Small tables with named rows and columns. After each table, cells are looked up by row and column.

Maza.tsv
	Peda	Korok	Sedus
Pel	-7.62	-7.64	9.45
Sar	-0.08	-0.08	2.16
Puvig	9.63	9.64	-7.21
Kat	0.93	0.93	1.19
Danola	3.46	3.47	-1.25
Gisafek	-7.90	-7.92	9.71
Duzezuk	1.81	1.82	0.34

What is the Korok of Duzezuk in Maza? 1.82
What is the Peda of Pel in Maza? -7.62
What is the Korok of Gisafek in Maza? -7.92
What is the Peda of Kat in Maza? 0.93
What is the Peda of Gisafek in Maza? -7.90
What is the Sedus of Pel in Maza? 9.45
What is the Korok of Pel in Maza? -7.64
What is the Sedus of Sar in Maza? 2.16
What is the Sedus of Kat in Maza? 1.19
What is the Korok of Sar in Maza? -0.08
What is the Sedus of Duzezuk in Maza? 0.34
What is the Sedus of Puvig in Maza? -7.21
What is the Sedus of Gisafek in Maza? 9.71
What is the Korok of Danola in Maza? 3.47
What is the Korok of Puvig in Maza? 9.64
Which row has the largest Korok? Puvig

Somiz =
|  | Romasi | Sufop | Beb | Gur |
|---|---|---|---|---|
| Leponin | 77 | 6679 | 2185 | 2500 |
| Safozov | 6188 | 2637 | -2388 | 3562 |
| Bodam | 2171 | -2059 | 6241 | 2214 |
| Deg | 851 | -113 | -3347 | -652 |
| Gibo | 6466 | 3947 | -3125 | 4018 |
| Zerur | -3528 | 1061 | -871 | -2223 |
| Kog | -1481 | 9971 | 4303 | 3137 |
| Rul | 2097 | -6987 | 1428 | -731 |

What is the Beb of Leponin in Somiz? 2185
What is the Gur of Kog in Somiz? 3137
What is the Gur of Leponin in Somiz? 2500
What is the Gur of Zerur in Somiz? -2223
What is the Sufop of Bodam in Somiz? -2059
What is the Beb of Rul in Somiz? 1428
What is the Gur of Rul in Somiz? -731
What is the Sufop of Leponin in Somiz? 6679
What is the Beb of Safozov in Somiz? -2388
What is the Romasi of Safozov in Somiz? 6188
What is the Romasi of Gibo in Somiz? 6466
What is the Sufop of Deg in Somiz? -113
Which row has the largest Sufop? Kog

Table Poki
          Guf  Burulen   Kul   Nef  Nukorov  Fodemo   Pez   Gem
Nurazaz  51.9     20.5  15.6  33.7     52.6    41.1  12.2  42.1
Nulu     44.6     29.1  36.6  32.0     43.8    59.6  29.8  82.1
Mas      28.2     42.8  36.3  19.8     23.5    38.5  62.7  48.7
Zev      63.8     69.8  69.3  54.9     76.6    58.8  55.0  67.6
Nin      35.5     66.4  30.7  45.3     57.4    45.0  50.3  16.4

Nukorov of Zev is 76.6
Fodemo of Nulu is 59.6
Burulen of Nulu is 29.1
Nukorov of Nulu is 43.8
Kul of Nurazaz is 15.6
Fodemo of Nin is 45.0
Burulen of Nurazaz is 20.5
Guf of Zev is 63.8
Burulen of Nin is 66.4
Fodemo of Mas is 38.5
Nukorov of Mas is 23.5
Pez of Nin is 50.3
Guf of Nin is 35.5
Nef of Zev is 54.9
Which row has the largest Burulen? Zev

Fup =
          Kosip  Divokeb     Mit     Non     Kad   Potat     Puz     Dud   Nifen
Fisob     7.981   -6.063  -5.984  -6.070  -6.090   7.992   7.955  -6.164   7.593
Vudasu    8.009   -6.153  -6.105  -6.200  -6.162   8.066   7.992  -6.204   7.795
Ras       7.966   -6.034  -5.950  -6.056  -5.961   7.978   7.955  -6.061   7.559
Lom      -6.292    8.184   8.177   8.200   8.198  -6.334  -6.307   8.207  -6.211
Salezov  -6.298    8.201   8.192   8.195   8.199  -6.315  -6.301   8.205  -6.250
Kor       8.028   -6.183  -6.096  -6.155  -6.214   8.015   8.027  -6.218   7.850
Puvoren   8.076   -6.156  -6.140  -6.213  -6.186   8.110   8.054  -6.252   7.916
Bup      -6.323    8.191   8.167   8.217   8.197  -6.316  -6.303   8.202  -6.224
Kipebif  -6.303    8.166   8.176   8.182   8.179  -6.292  -6.299   8.194  -6.205
Valok     7.974   -6.017  -5.968  -6.076  -5.984   7.983   7.940  -6.065   7.623
Gosuk     7.888   -6.004  -5.956  -6.060  -5.950   7.945   7.862  -6.049   7.590

What is the Dud of Fisob in Fup?
-6.164
What is the Non of Salezov in Fup?
8.195
What is the Divokeb of Valok in Fup?
-6.017
What is the Dud of Salezov in Fup?
8.205
What is the Divokeb of Gosuk in Fup?
-6.004
What is the Non of Lom in Fup?
8.200
What is the Kosip of Vudasu in Fup?
8.009
What is the Kosip of Ras in Fup?
7.966
What is the Non of Fisob in Fup?
-6.070
What is the Divokeb of Ras in Fup?
-6.034
Row with the largest Kad: Salezov

Table Met
|  | Fatafun | Kevub | Lebuva | Zanor | Ligovut | Duf | Zit | Fel | Refaf | San |
|---|---|---|---|---|---|---|---|---|---|---|
| Bazi | 629 | 619 | 571 | 564 | 556 | 639 | 639 | 525 | 615 | 638 |
| Peki | 432 | 465 | 639 | 643 | 675 | 416 | 420 | 770 | 505 | 395 |
| Popot | 300 | 361 | 671 | 693 | 748 | 257 | 263 | 928 | 414 | 237 |
| Ravepu | 371 | 415 | 667 | 670 | 719 | 349 | 357 | 851 | 476 | 316 |
| Gadediv | 321 | 381 | 667 | 685 | 731 | 285 | 290 | 900 | 433 | 265 |
| Zas | 803 | 751 | 511 | 494 | 458 | 834 | 830 | 313 | 708 | 849 |
| Fenoz | 754 | 710 | 521 | 512 | 488 | 772 | 770 | 374 | 670 | 789 |
| Fuguteg | 852 | 780 | 480 | 471 | 438 | 873 | 870 | 257 | 710 | 906 |
| Vugulug | 286 | 348 | 684 | 701 | 764 | 244 | 252 | 952 | 413 | 215 |
| Felem | 685 | 670 | 541 | 538 | 502 | 702 | 696 | 441 | 643 | 718 |

What is the Fel of Ravepu in Met?
851
What is the Refaf of Felem in Met?
643
What is the Duf of Fenoz in Met?
772
What is the Zanor of Bazi in Met?
564
What is the San of Fenoz in Met?
789
What is the Lebuva of Popot in Met?
671
What is the Zit of Bazi in Met?
639
What is the Kevub of Popot in Met?
361
What is the Ligovut of Vugulug in Met?
764
What is the Zanor of Felem in Met?
538
What is the Fatafun of Zas in Met?
803
What is the Lebuva of Zas in Met?
511
What is the Lebuva of Fenoz in Met?
521
What is the Zanor of Ravepu in Met?
670
What is the Zit of Zas in Met?
830
What is the Kevub of Gadediv in Met?
381
What is the Ligovut of Zas in Met?
458
Row with the largest Refaf: Fuguteg

